Each row has a name. After each piece below comes the name of the row it's from, unless a question asks for something else. Each question is about the rows just above it.

[112 121 117 130 122 120  72  98 163 105 132  85] = Zopeg
[167 172 198 125 120 121 130 136 127  86 134 172] = Lilo
[122 160 114 114  64  88 145 118 147 143 114 102] = suna
Number of entries in [167 172 198 125 120 121 130 136 127  86 134 172]:
12
Times [114] occurs in suna:
3
Times [120] occurs in Lilo:
1
which: [167 172 198 125 120 121 130 136 127  86 134 172]
Lilo
The one value in Zopeg and suna:
[122]
Which row holds these entries in another order? [ 85 132 105 163  98  72 120 122 130 117 121 112]
Zopeg
Number of entries in [122 160 114 114]:
4

[ 73 188  93  66 190  96 182 115  71 138 150  74 102  74 184  72 161 141
  85 162 153  84 177 172 120  69  77 101 183 177 170 184 118 127  85 170
 174] : tuka
[178  82  73  85  66 159  65  71 117 117  70 114  80 126 110 148 138 105
  82 137 122 175 150 153  96 152 120 130 176 191 156 103 109 179 156  81
 146] : Nones
[105 131  76 124  80 140 110 138 145 179 169 180 128 140 152 191  82  97
 113 126 169  70 161 103 168 188 101  69  65 140 111  98 169 164 108  92
 122] : kogen
[109 156 101 179 153  90  72 183 146 123 132 184  93 162  93  92 191  87
 160  94 182 107 124 141 139 125  92 102 145 147 167 189 121 131  69  69
 112] : sezog
[119 106  75 167 145 103 124 182  85 144 111 108 152  70 144  70 184 175
 144  74 173 154 151  68  68 115 130  84 173  93 168  82 183  70  92 110
  79] : zer
[186  96 168 133 178 125  94 167 164 173  66 114 107 103 162 153 191  89
 114  75 147  78 147 103  89 184 134  65 162 119  86 189 114 153  81 179
 158] : rige
[ 71 139 100 184 159 135 114 189 120 161 136 166  68  73 173 134 120 171
  90 145 177 124 126 147 177 154 143  78 176 162 150 154 147 190 134  78
 160] : dar
[103  98 140 147  99 101  64 122 173  75 152  77 151 113 135 189 108 108
  94 136 192  68 191  97 103 189 144  67 137 167 173  68  72 131  91  74
 119] : vutuv
[117  92 106 172 117  89 174 145 114 124  68 135  98 183 155 104 159 139
 113 141 175  83 119 134 157 167 173 162 182 134 177  73  91  96 189  64
 144] : Tamu
[125 156 159 166 190 192 174 109  94 164 112 173 124 112 160 114  77  71
  78 166 104 167 171 178 188  75  71 103 121 186 185 158  86 106 102  78
 150] : vaz
[178  82  73  85  66 159  65  71 117 117  70 114  80 126 110 148 138 105
  82 137 122 175 150 153  96 152 120 130 176 191 156 103 109 179 156  81
 138] : velo
Times [70] occurs in zer:
3
sezog without one entry, shuffled: [124  93 112 145 179  94 162 147  69 107 102  92  72 167 123  90 153 191
  93 146 132  69 189  87 141 160  92 139 156 183 101 184 125 182 121 109]. Gone:
[131]
Count the entries of [117  92 106 172 117  89 174 145 114 124  68 135  98 183 155 104 159 139
 113 141 175  83 119 134 157 167 173 162 182 134 177  73  91  96 189  64
 144]:
37

[110 123 130 111 125] = lide
[122 141 105 114 139] = vena
[ 98 128 132 129 149] = savu
[118 128 137 115 111] = Ged
[186 109  96 119 138] = sepa
[111 125 101 121 124] = gike
Which entry of gike is missing from [121 111 101 125]?
[124]
The one value in lide and Ged:
[111]

[130 115  60  61] : pesa
[146  60  60 146] : lafi
[148 126 124 126] : mana
Shuffled pesa with one entry gone: [ 61 115 130], missing
[60]
Number of entries in [146  60]:
2
Times [146] occurs in lafi:
2
Shared by lafi and pesa:
[60]

[178 128 182 165 183] = rur
[178 136 142 127 144] = mefif
[178 136 182 127 144] = rula
The one value in rur and mefif:
[178]
Times [182] occurs in rula:
1

[133  58 105 109 156] -> Vomar
[128 120 171 117 162] -> puvet
[131 101 123 114 152] -> Kugo
[ 58 157 133 105 109] -> fur
[132  59 107 114 153] -> vog
[ 63  62 106 115 136] -> Mitul
[119  64 107 114 157] -> padub
[156 109 105  58 133] is which row reordered?
Vomar
Number of entries in [128 120 171 117]:
4
Number of entries in [119  64 107 114 157]:
5
Which row holds [ 58 157 133 105 109]?
fur
Count the entries of [ 63  62 106 115 136]:
5
Shuffled Mitul with one entry gone: [115 106 136  63], missing
[62]

[119 130  78  89  90  66 101] = luneg
[128 130  78  79 142 136 134] = padal
[119 130 143  89  70  69 101] = sokap
Which value is in both sokap and padal?
[130]
Shuffled sokap with one entry gone: [130 101  69  89 119 143], missing
[70]
[ 66  78  89  90 101 119 130] is which row reordered?
luneg
Shared by padal and sokap:
[130]
Times [90] occurs in sokap:
0

[129 115  97 172 134 145  94 186] -> vipo
[155 115  97 172 134 130 111 146] -> Kis
[145  89 129 114  94 170 119 145] -> vada
[145  89 129 185  94 145 111 186] -> vomil
Shuffled vomil with one entry gone: [129  89 185 145  94 145 111], missing
[186]
Which value is in both vomil and Kis?
[111]

[133 123 122 125 120 109 132 141 118 131 133 120 133 129 118 137 136 124
 130 147 121 139 123 129 123 126 135  88 135 125 131 118 127 128 138 124
 126 122 133 118 112 134 131 110 118 119 127 125] = Gaf
[120 132 141 134 116 135 155 123 135 129 117 119 119 121 133 120 128 130
 120 143 131 136 126 122 126 137 125  90 139 132 127 130 137 126 130 128
 116 119 135 125 152 124 141 130 130 134 120 130] = Kof
[134 116 133 118 136 124 135 126 125 103 103 125 123 115 136 118 129 130
 138 122 132 137 120 144 131 119 135 134 139 129 125 125 114 132 124 129
 118 132 114 126 128 126 125 105 130 122 105 123] = Pon
[128 130 122 140 141 115 128 110 135 116 126 128 121 129 126 130 103 133
 122 144 134 114 137 150 130 124 127 106 138 122 126 128 129 129 103 130
 126 133 117 138 122 129 129 147 124 140 164 122] = bas
[130 114 140 117 134 110 133 106 138 122 127 133 128 122 121 128 122 115
 147 130 129 137 164 150 129 103 124 126 129 135 127 129 124 103 116 126
 128 122 140 138 126 122 144 141 129 128 130 130] = gure
[119 125 113 125 132 127 136 149 130 126 125 124 128 119 130 130 142 124
 126 124 136 113 129 109 133 133 130 111 128 130 132 121 109 125 156 129
 131 146 118 129 112 127 139 142 131 130 151 126] = vig
[136 135 108 146 126 115 131 126 133 135  99 132 137 129 127 135 111 120
 123 133 125 128 115 124 126 122 127 133 119 128 130 128 132 130 146 131
 135 130 142 135 116 141 124 150 126 121 162 122] = zetu
[127 135 131 110 127 140 106 132 125 118 106 125 131 128 124 128 145 128
 127 132 132 126 129 107 124 121 130 147 138 128 142 129 126 125 131 126
 136 127 114 129 130 131 129 122 126 154 124 131] = dit
Count the entries of [120 132 141 134 116 135 155 123 135 129 117 119 119]:
13
Kof without one entry, shuffled: [132 135 130 122 136 139 134 141 130 135 129 116 131 130 116 117 120 125
 137 126 128 141 155 121 126 128 130 130 120 119 143 124 119 119 133 134
 120 126 132 130 152 120 135 125 137 123  90]. Gone:
[127]
[103 103 106 110 114 115 116 117 121 122 122 122 122 122 124 124 126 126
 126 126 127 128 128 128 128 129 129 129 129 129 130 130 130 130 133 133
 134 135 137 138 138 140 140 141 144 147 150 164] is which row reordered?
bas

[128  51 151  89  51 146  89] : lorev
[128  82  50 128 151 110  82] : sisa
[ 51  89  89 128 151  51 145] : Lobu
Times [129] occurs in sisa:
0
How many times does Lobu hold [51]?
2
Put [145  51  89  89 128 151  51] back in order: which row is it?
Lobu
How many entries does [ 51  89  89 128 151  51 145] have?
7
How many entries does [128  82  50 128] have?
4

[ 69 156 166 183  61] : Gud
[ 50 182  51 181  59] : Rilad
[ 69 167 169 164  55] : biz
Shuffled Rilad with one entry gone: [181 182  51  59], missing
[50]
Put [ 61 183 166 156  69] back in order: which row is it?
Gud
Rilad without one entry, shuffled: [ 59  50 182 181]. Gone:
[51]

[126 128 128 129 126 129 128 129 128 128 126 128 126 128 130 125 124 129
 119 128 129 127 128 126 128 128 128 129 128 128 128] : Dil
[128 130 124 126 126 119 129 127 126 128 128 128 128 128 129 129 126 129
 125 128 129 129 128 127 128 126 128 129 128 128 128] : sunu
[126 128 128 129 126 129 128 129 128 128 126 128 126 128 130 125 124 129
 119 128 129 127 128 126 128 128 128 129 128 128 123] : Vude
Put [128 128 128 129 128 128 128 126 128 128 129 126 129 128 129 128 128 126
 128 126 128 130 125 124 129 119 128 129 127 128 126] back in order: which row is it?
Dil
The row with [126 128 128 129 126 129 128 129 128 128 126 128 126 128 130 125 124 129
 119 128 129 127 128 126 128 128 128 129 128 128 123] is
Vude
Number of entries in [126 128 128 129 126 129 128 129 128 128 126 128 126 128 130]:
15
How many entries does [126 128 128 129 126 129 128] have?
7

[120 173 152 161 161  81 126  84 135 150 100 122]  pur
[133 113 147 109 160 105 133 131 119 137 123 119]  gafe
[125 107  96 112 117 111 134 131 122 124 118 120]  pidin
[142 116 161 148 153 147 129 111 113 132 138 127]  teto
[160  81 161 120 173 122 152 100  84 150 135 126]  luvup
[ 89 115 157 103 101  99 110 145 160  96  95  98]  zef
[108 127 148 159 150 142  95 135 150  99 122 101]  Bup
[ 80 157 101 154 103 138  86 158 185  82 110 157]  gerug
Put [ 81  84 100 120 122 126 135 150 152 160 161 173] back in order: which row is it?
luvup
Number of entries in [125 107  96 112]:
4
How many times does gafe hold [160]?
1
Count the entries of [120]:
1
Times [158] occurs in gerug:
1

[144 143  91 132  70 140 131] -> bora
[143 131  91 142 140 141  70] -> rabag
[118 128 128 127 132 143 179] -> Benet
[ 70 141 140 142  91 131 143] is which row reordered?
rabag
Which entry of rabag is missing from [143 141  70  91 131 142]?
[140]
The row with [118 128 128 127 132 143 179] is
Benet

[149 191 147 127 155 177  83 131 164 119 144 143 134 151 199 135 170 158
  98 175] = Nomal
[ 86 134 100  68 106 127 105  96 102 104 110  68 107 117 131  63 106  75
  96 116] = doga
[144 124 158 119 148 141  66 143 148  85 129 122 164 100 136 106 134 116
  65 163] = bugu
Count the entries of [ 86 134 100  68 106 127 105  96 102]:
9
Where do [144 124 158 119 148 141  66 143 148  85 129 122 164 100 136 106 134 116
  65 163] appear?
bugu

[184 129 105 140 122 148 140  70 114 104 148 138 109 149 155 113 148 153
 152 141 109 126 130 116 121 131 109 131 123  95 122]  nat
[180 129 105 140 119 148 140  70 114 104 148 138 109 149 179 113 148 153
 152 141 109 126 130 116 121 131 104 131 123  95 122]  ruv
[180 129 105 140 119 148 140  74 114 104 148 138 123 139 155 113 148 143
 152 145 109 126 130 116 121 131 140 131 123  95 122]  boz
The row with [180 129 105 140 119 148 140  74 114 104 148 138 123 139 155 113 148 143
 152 145 109 126 130 116 121 131 140 131 123  95 122] is
boz
Which entry of ruv is missing from [140 116 126 179 153  95 123 104 138 109 148 131 105 114 149 121 148 130
 129 113 119 148 122 152  70 140 131 109 141 104]?
[180]
Which entry of nat is missing from [140 131 130 109 141 149 116 148 109 184 153 148 121 148 122 155 152 126
 109 131 123 114 104 122 129 105 140 113  95 138]?
[70]
[180 129 105 140 119 148 140  70 114 104 148 138 109 149 179 113 148 153
 152 141 109 126 130 116 121 131 104 131 123  95 122] is in which row?
ruv

[136 121 139 134 129 116 118 131 145 118 139 140 139 148 137 117 203 123
 139 135 122 144 141 137 127 122 128 123 141 138] -> Tusa
[124  99 127 120 136 103 135 126 136 112 134 134 139 138 132  99 126 119
 144 133 120 125 145 143 131  97 130 116 143 181] -> bof
[129 142 108 127 143 139 140 125 113 102 120 140 147 114 141 114 129 138
 129 124 105 110 144 148 130 148 114 107 145 114] -> gulom
[124 138 105 120 148 140 143 129  98  98 120 151 150 112 132 141 117 132
 113 121 102 109 158 158 130 138 132 104 156 107] -> Rotik
[132 113 135 129 117 107 119 133 134 150 134 116 112 134 132 100 128 120
 157 131 145 134 110 110 126 110 126 145 111 162] -> Rig
[132 110 142 134 134 105 128 131 133 123 132 141 149 133 112 108 108 119
 149 131 124 131 144 145 127 102 131 124 148 172] -> Digo
[133 126 127 129 123 126 124 128 122 130 118 127 129 126 132 125 157 138
 105 124 131 126 128 128 129 152 126 131 127  84] -> vur
[129 138 117 124 123 145 130 126 124 124 113 133 137 109 121 152 129 129
 106 118 125 115 140 137 125 140 120 102 140 102] -> gilus
[132 110 127 134 134 105 128 131 133 123 132 141 149 157 112 108 108 119
 149 131 124 131 144 145 131 102 131 124 148 172] -> sipo
[135 127 134 130 131 127 121 131 135 135 125 134 138 135 134 122 201 124
 133 125 131 135 132 132 128 128 126 133 134 133] -> Zime
[132 110 142 134 134 105 128 131 133 123 132 141 149 133 112 108 108 119
 149 131 124 131 144 145 131 102 131 124 148 172] -> namus
Which row holds these entries in another order? [172 132 110 142 134 134 105 128 131 133 123 132 141 149 133 112 108 108
 119 149 131 124 131 144 145 127 102 131 124 148]
Digo
How many times does Rotik hold [158]?
2
Shuffled gulom with one entry gone: [105 125 114 148 147 148 120 129 129 114 107 114 127 124 130 140 139 145
 141 144 140 113 108 143 110 114 129 142 138], missing
[102]
Times [125] occurs in gilus:
2
Which entry of Rotik is missing from [132 130  98 120 105 120  98 158 102 143 138 109 156 148 117 140 138 151
 141 150 113 132 121 112 104 129 132 158 124]?
[107]
Count of [126] in vur:
5
Times [114] occurs in gulom:
4

[134 154 131  77 114  62 134 134 133 122  81 134] -> nit
[114 132  77  70 154 122  62 134 104  81 131 134] -> Kad
[154 134  70  77 132 131 114  81 133 104 122  62] -> mava
Kad without one entry, shuffled: [122 134 104  81 114 154 132 131 134  77  70]. Gone:
[62]
[ 62  77  81 114 122 131 133 134 134 134 134 154] is which row reordered?
nit
Count of [114] in mava:
1
Which row holds these entries in another order? [134  81 122 133 134 134  62 114  77 131 154 134]
nit
Kad without one entry, shuffled: [ 70 114 134  81  62 154  77 122 131 134 132]. Gone:
[104]
Which row holds these entries in another order? [132 131 114  81 133 104 122  62 154 134  70  77]
mava
Count of [134] in nit:
4

[161 167 136 108 169 145 124 177 137 173 111 174 173 176 118 161 101 108
 139 104 110 122 104 102 169 161  92 151 170 153 106 105 112 167 179 132
 172 153 156 121 122 134]  Faro
[108 136  93 174 161 111 121 173 167 108 101 112 106 132 169 156 122 145
 161 124 151 153 161 127 172 104 173 118 104 177 122 179 139 134 137 169
 110 167 102 105 170 153]  Vak
[113 102  91  87  85 113 129  93  82 111 115 120 120 126 101 106 136 110
 104 123  92 102 112 128 105 117  88 114 108 120 144  92 186 124  97  85
 120 108 108 106  82 103]  dop
[113 123 120  85  85 113  97  92  91 106 114 105  92 128 186 144 120 101
 102 120 116 108  88  93  87 120 108 102 136 106 126 103  82 111  82 117
 110 124 112 129 104 108]  vemo
The row with [108 136  93 174 161 111 121 173 167 108 101 112 106 132 169 156 122 145
 161 124 151 153 161 127 172 104 173 118 104 177 122 179 139 134 137 169
 110 167 102 105 170 153] is
Vak
[117 105 136 186 108 102 120 124 111 120 126 106 113 101  97  92 129 120
 103 144  93  82 128  85 110  92  88 112  87  82  91 114 102 113 120 108
 106 108 115  85 104 123] is which row reordered?
dop
[ 93 101 102 104 104 105 106 108 108 110 111 112 118 121 122 122 124 127
 132 134 136 137 139 145 151 153 153 156 161 161 161 167 167 169 169 170
 172 173 173 174 177 179] is which row reordered?
Vak
The row with [113 102  91  87  85 113 129  93  82 111 115 120 120 126 101 106 136 110
 104 123  92 102 112 128 105 117  88 114 108 120 144  92 186 124  97  85
 120 108 108 106  82 103] is
dop

[110 166  77  81 138 120 118] -> fosav
[141  94 112 145  93 107 129] -> Sevis
[132 129 131 135 128 145 130] -> dod
[ 80 107 129  93 121 108  83] -> Tek
[101 166  66  72 139 118 113] -> radet
[ 90 113 117  88 113 110  96] -> Geb
[117  72  66 139 101 166 113] -> dukov
[131  83 131 144  93 105 117] -> sunop
[183 115  97 153  85 116 172] -> zav
Count of [129] in dod:
1
Which value is in both Sevis and sunop?
[93]
[ 66  72 101 113 118 139 166] is which row reordered?
radet

[ 78  82 119 132 123  71] = von
[140 134 120 124 137 140] = Vep
[103 113 113 126 112 109] = Bosud
[168 161 147 131 147 143] = Naz
[164 111 163 126 162 166] = nube
[111 103 108 132 124 106] = fipu
[110 121 110 121 110 121] = Kedo
[131 124 106 126 135 130] = Bupa
Which entry of von is missing from [ 71 123  82 132  78]?
[119]
nube without one entry, shuffled: [126 111 163 164 166]. Gone:
[162]
Count of [110] in Kedo:
3
Shared by Vep and fipu:
[124]
How many entries does [111 103] have?
2
nube without one entry, shuffled: [162 166 126 111 164]. Gone:
[163]

[ 99  98 155 107] : Ber
[107  99  99 155] : dere
[ 80 108 107 165] : lom
Which row holds these entries in another order? [107 155  98  99]
Ber
dere without one entry, shuffled: [ 99  99 107]. Gone:
[155]
The one value in lom and Ber:
[107]
Put [ 99  99 155 107] back in order: which row is it?
dere
lom without one entry, shuffled: [165 107 108]. Gone:
[80]

[138  98 116 100 113 127 127  88 140  73 173  96 150 133  66 129]  ril
[107  98 100  93 104 111 104  96 104  89 112 141 108 104  90 105]  zipe
[ 97 126  97  67 151 176 123 138  89 131  75  82  91  85 142  90]  tun
[ 96 100  85  79 106 142 117  99 100  80 109 100 117 111 101 111]  dini
[142 110 141 179  75  60 125  90 162  98 184 166 166 173  93 162]  Tona
[143 109 141 178  77  60 123  91 160  99 181 164 163 170  92 160]  nog
[106 101 140 105 101  98 101 100 105 101 107 103 104 104  97 104]  bipes
[105 148 125 148 144 111 105 170  90 177  52 149  80  94 180 105]  Finol
Which value is in both nog and zipe?
[141]
How many times does dini hold [99]?
1

[140 141 109  99 140 130 108 102 140 140 149 135 129 124 136 137 129 124
 165 140 143 134 177 176 110 150 119 122 117 132 152 133 129 170 125 140
 133 119 100] = Gadiz
[134 145 148 143 133 140 150 136 110 126 164 124 123  98 170 143 156 121
 132 125 112 122 127 119 135 131 102 133 146 116 153 134 151 128 132 122
 122 157 135] = Matu
[121 160 103 129 156 114 111 145 125 128 113 123 124 122  97 147 146 117
 120  70 101 160 124 133  83 137 149 148 136 149 138  97 138 129 114 125
 124 143 135] = mamu
[134 145 148 143 133 140 150 136 110 126 164 124 127  98 170 143 156 121
 132 125 112 122 127 119 135 131 102 133 146 116 153 134 151 128 132 122
 122 157 135] = Ninis
[168 150 106 148 143 133 125 137 129 129 135 112 133 118 136 113  98 135
 148 116 130 133 129 139 138 135 149 131 155 123 105 140 141 148 143 133
 138 125 130] = zapi
[126 150 108 101 123 160 160 110 117 105 144 101 145 131 117 151 113 135
 116 106 119 114 149 128 136 132 120 106 132  98  98 119 135 131 139  97
 156 132 162] = Rinik
[120 129 108 185 124 160  96 119 112 148 127 114 136 155 121  98 142 147
 120 123  91 147 125 117 150 137 170 161 109 116 115 159 133 154 151 115
 132 125  76] = fotob
How many times does Gadiz hold [140]?
6
Times [132] occurs in Rinik:
3
Number of entries in [168 150 106 148 143 133 125 137 129 129 135 112 133 118 136 113  98 135
 148 116 130 133 129 139 138 135 149 131 155 123 105 140 141 148 143 133
 138 125 130]:
39
Which entry of Matu is missing from [119 110  98 123 133 170 116 135 136 133 164 146 134 145 143 121 122 143
 122 148 135 126 102 112 125 140 151 156 157 134 150 128 127 122 131 124
 132 132]?
[153]

[ 87  68 116 137  97 146 119  74  94  84 148 135  82  94 103 112 135  81
  68  87 150 148 107 127  76 165  76 111  85  88 150  79 141 169 174 148]  Tivid
[135 131 132 129 133 135 132 132 130 136 132 131 136 130 128 132 134 132
 134 135 132 132 132 131 135 131 136 135 128 133 132 132 135 130 133 131]  nofo
[ 93 127  83 132 138  88 104 114 132 127  83  85  89  73 127  94 127 124
 125  97  81  74 108  72 117 111  94 130 130 120 104 121 123 103 115  75]  Pasav
[ 97  99 100 107 100 102 102  99 103  99 104 103  96 100 105 100 103 101
  98  98 102 102 101 102  97 107  95 101 102 100 106 100 105 107 106 104]  nikup
[100 155 103 102  97 104 101  99 103 104 107 107  99 100  97 103  95 102
 108 102 100 106 102  98 100 101 102  98  99 105 100 102 101 106  96 105]  dovaz
[ 97  99 100 107 155 102 102  99 103  99 104 103  96 100 105 100 103 101
  98  98 102 102 101 102  97 107  95 101 102 100 106 100 105 107 106 104]  tem
[153 171 118  99 150  98 120 164 145 163  86  98 162 134 128 126 112 159
 174 154  88  87 134 103 169  77 169 139 149 153  88 158 105  67  74  85]  soko
[154 177 117  97 152  91 117 168 148 166  80  92 163 133 130 125 109 163
 178 155  80  79 133  97 174  70 171 139 152 156  81 162 101  57  64  78]  biles
[133 120 144 112 107 131 124 122 116 113 139 132 138 145 118 137 114 118
 117 132 135 140 122 137 129 125 135 112 115 119 122 122 113 120 113 142]  Viv
[103 136  87  77 144  89 105 123 134 136  79  81 104  77 123  98 126 130
 136  77  79  77 112  71 131 103 110 135 131 126  96 127 119  92 107  70]  beza
[ 85  78 110 130  86 118 109  83  99  79 132 128  77 107 113 105 109  88
  75  86 127 129 100 125  72 137  71  91  99  89 134  90 118 145 133 135]  Bop
Which row holds these entries in another order? [104 106 107 105 100 106 100 102 101  95 107  97 102 101 102 102  98  98
 101 103 100 105 100  96 103 104  99 103  99 102 102 155 107 100  99  97]
tem
Count the entries of [ 85  78 110 130  86 118 109  83  99  79 132 128  77 107 113 105 109  88]:
18
How many entries does [ 97  99 100 107 155 102 102  99 103  99 104 103  96 100 105 100 103 101
  98  98 102 102 101 102  97 107  95 101 102 100 106 100 105 107 106] have?
35
Count of [77] in beza:
4

[ 99 123  99  99  99  72] : fafo
[ 99 123  89 176  96  72] : Duged
[124  96  99  89  72 176] : nusi
[132 101 100  97  98 169] : Kagib
Which row holds these entries in another order? [ 72  99  99  99 123  99]
fafo
Number of entries in [ 99 123  89 176  96]:
5
Put [ 72  96 176  89 123  99] back in order: which row is it?
Duged
Times [98] occurs in fafo:
0

